Below are the code and all the weights of a small trained network. Each question names an input and a target symbol and asks about switching units off, where a switched-off unit gives its printed mean instead of its output.

import numpy as np


def w(rows, s, z=0):
    codes = np.array(rows[::2]) - 128.0
    scale = np.full(codes.shape[1], s)
    scale[-1] = z or s
    return codes * scale


def f(y):
    return np.maximum(y, 0)


def softmax(a):
    e = np.exp(a - a.max(-1, keepdims=True))
    return e / e.sum(-1, keepdims=True)


def log_softmax(a):
    a = a - a.max(-1, keepdims=True)
    return a - np.log(np.exp(a).sum(-1, keepdims=True))


def net(x, mask):
    ids = ['βγδεζημξπστψω'.index(c) for c in x.split()]
    T = len(ids)
    res = E[ids] + P[:T]
    r = res
    for j in range(3):
        rows = slice(4 * j, 4 * j + 4)
        q, k, v = (r @ M[0][rows].T for M in (Q, K, V))
        z = softmax(np.where(np.tri(T) > 0, q @ k.T / 4**0.5, -1e9)) @ v
        o = O[0][rows]
        res = res + np.where(mask[j], z, o[:, -1]) @ o[:, :-1]
    y = f(res @ A[0][:, :-1].T + A[0][:, -1])
    res = res + np.where(mask[3:7], y, B[0][:, -1]) @ B[0][:, :-1]
    return log_softmax(res[-1] @ U[:, :-1].T + U[:, -1])


Q, K, V, O, A, B = {}, {}, {}, {}, {}, {}
E = w([
[205,131,127,101],'β',
[202,117,132,99],'γ',
[186,97,137,131],'δ',
[204,128,123,112],'ε',
[186,63,158,162],'ζ',
[216,132,104,137],'η',
[168,129,82,207],'μ',
[185,97,157,147],'ξ',
[149,88,55,164],'π',
[192,78,208,246],'σ',
[69,103,53,166],'τ',
[96,122,237,134],'ψ',
[152,208,91,164],'ω',
],0.012)
P = w([
[211,14,98,55],'0',
[254,52,111,186],'1',
[202,107,142,155],'2',
[175,145,160,152],'3',
[154,206,178,170],'4',
[138,245,179,180],'5',
[121,220,176,192],'6',
],0.0052)
Q[0] = w([
[76,134,146,110],'head 1',
[130,126,145,133],'head 1',
[212,131,105,152],'head 1',
[103,81,195,177],'head 1',
[91,116,89,221],'head 2',
[93,169,176,144],'head 2',
[124,148,162,98],'head 2',
[103,100,117,133],'head 2',
[183,130,114,136],'head 3',
[90,117,147,15],'head 3',
[133,96,24,91],'head 3',
[5,103,105,45],'head 3',
],0.018)
K[0] = w([
[57,95,98,112],'head 1',
[140,143,141,94],'head 1',
[253,182,162,123],'head 1',
[65,133,224,68],'head 1',
[225,179,81,89],'head 2',
[95,97,66,141],'head 2',
[78,98,117,150],'head 2',
[149,164,106,148],'head 2',
[103,136,141,177],'head 3',
[193,25,194,79],'head 3',
[148,70,78,220],'head 3',
[223,28,87,71],'head 3',
],0.015)
V[0] = w([
[64,92,144,120],'head 1',
[77,153,82,151],'head 1',
[110,120,110,175],'head 1',
[33,165,57,151],'head 1',
[163,139,144,139],'head 2',
[120,125,63,112],'head 2',
[163,131,146,136],'head 2',
[167,122,179,149],'head 2',
[143,96,59,215],'head 3',
[181,143,208,135],'head 3',
[79,71,201,184],'head 3',
[226,109,184,246],'head 3',
],0.012)
O[0] = w([
[122,111,89,66,70],'head 1',
[59,126,144,92,75],'head 1',
[88,156,127,121,135],'head 1',
[24,112,148,57,23],'head 1',
[102,156,135,114,159],'head 2',
[181,134,67,107,139],'head 2',
[97,150,121,103,164],'head 2',
[66,150,148,116,167],'head 2',
[112,248,142,142,254],'head 3',
[99,67,156,195,97],'head 3',
[59,127,194,103,136],'head 3',
[61,160,191,244,225],'head 3',
],0.012,0.0074)
A[0] = w([
[177,91,96,220,6],'neuron 1',
[137,131,129,222,136],'neuron 2',
[108,116,12,246,34],'neuron 3',
[150,105,11,246,113],'neuron 4',
],0.012,0.0011)
B[0] = w([
[47,193,155,184,230],'neuron 1',
[181,80,107,121,255],'neuron 2',
[133,104,14,132,221],'neuron 3',
[114,106,196,2,234],'neuron 4',
],0.014,0.024)
U = w([
[114,119,145,106,108],'β',
[104,120,142,101,35],'γ',
[83,110,158,67,2],'δ',
[217,217,185,130,215],'ε',
[103,124,140,115,77],'ζ',
[101,116,141,111,66],'η',
[74,111,225,133,217],'μ',
[80,93,174,55,142],'ξ',
[111,209,49,182,138],'π',
[94,121,146,85,31],'σ',
[2,215,174,100,75],'τ',
[131,115,104,181,70],'ψ',
[203,90,12,78,183],'ω',
],0.0059,0.0024)

Each question gives the input, a string of symbols that net reads in full, and the target symbol t.
The units are the heads (4 rows each of Q, K, V and O) and the neurons (one row each of A and B). Each row of codes is followed by its name. A weight is (code - 128) times the scale printed after its matrix; where a second scale follows, it is the last column's (O, A, B and U).
mask holds one flag per unit, heads first, then neurons. A switched-off unit (its flag False) gives its mean, the last column of its rows in O or B, instead of its output. The means were averaged over made-up inputs and are rounded, as every weight is.
A unit's drop is (log p(t) with every unit on - log p(t) with that unit switched off) / (log p(t) with every unit on - log p(t) with every unit switched off).
The circuit of an input: a set's keep is (log p(t) with only the set's units on - log p(t) with every unit switched off) / (log p(t) with every unit on - log p(t) with every unit switched off). Starting from all 7 units, units are removed one at a time, each time the one whose removal leaves the highest keep (on an exact tie, the one counted first), for as long as the keep stays at least 0.8.
circuit, biggest first: the units of the circuit, biggest drop first
k most important neurons: the k neurons with the biggest drops, biggest first
heads that matter: for each layer, one digit per head in row order, 1 if its drop is at least 0.15 and else 0, layers parted by /
drop when u is switched off: that unit's drop, to one decimal
input τ μ γ τ, target π: heads that matter : 111
input δ β τ τ ψ τ, target τ: circuit, biggest first : head 1
input μ μ τ τ σ τ γ, target ε: circuit, biggest first : neuron 3; head 3; neuron 1; neuron 4
input τ γ ψ β τ σ σ, target ε: circuit, biggest first : head 3; neuron 3; neuron 4
input τ τ ζ μ β ψ η, target μ: heads that matter : 001
input β τ ω τ δ ψ β, target μ: circuit, biggest first : head 3; neuron 3
input τ γ β τ σ, target ε: 2 most important neurons : neuron 3; neuron 2
input τ τ δ, target ε: circuit, biggest first : head 3; neuron 3
input ψ β β τ, target ω: circuit, biggest first : neuron 1; neuron 3
input μ τ γ β μ ξ τ, target π: circuit, biggest first : neuron 4; head 1
input μ τ τ τ τ τ ξ, target ε: 3 most important neurons : neuron 3; neuron 1; neuron 4
input σ δ σ, target ψ: circuit, biggest first : neuron 2; neuron 3; head 3
input ψ β τ β, target ε: circuit, biggest first : neuron 3; head 3; head 1
input τ γ γ β ψ β π, target ω: circuit, biggest first : neuron 3
input ψ ω τ τ η, target ε: 2 most important neurons : neuron 3; neuron 1
input π δ ψ ξ, target μ: 2 most important neurons : neuron 1; neuron 3
input μ ξ ψ ω, target ω: 2 most important neurons : neuron 3; neuron 2
input β η τ, target ω: 2 most important neurons : neuron 3; neuron 1
input γ ψ β ξ, target μ: 2 most important neurons : neuron 1; neuron 4
input σ τ τ τ δ μ π, target ω: drop when head 1 is switched off : 0.0
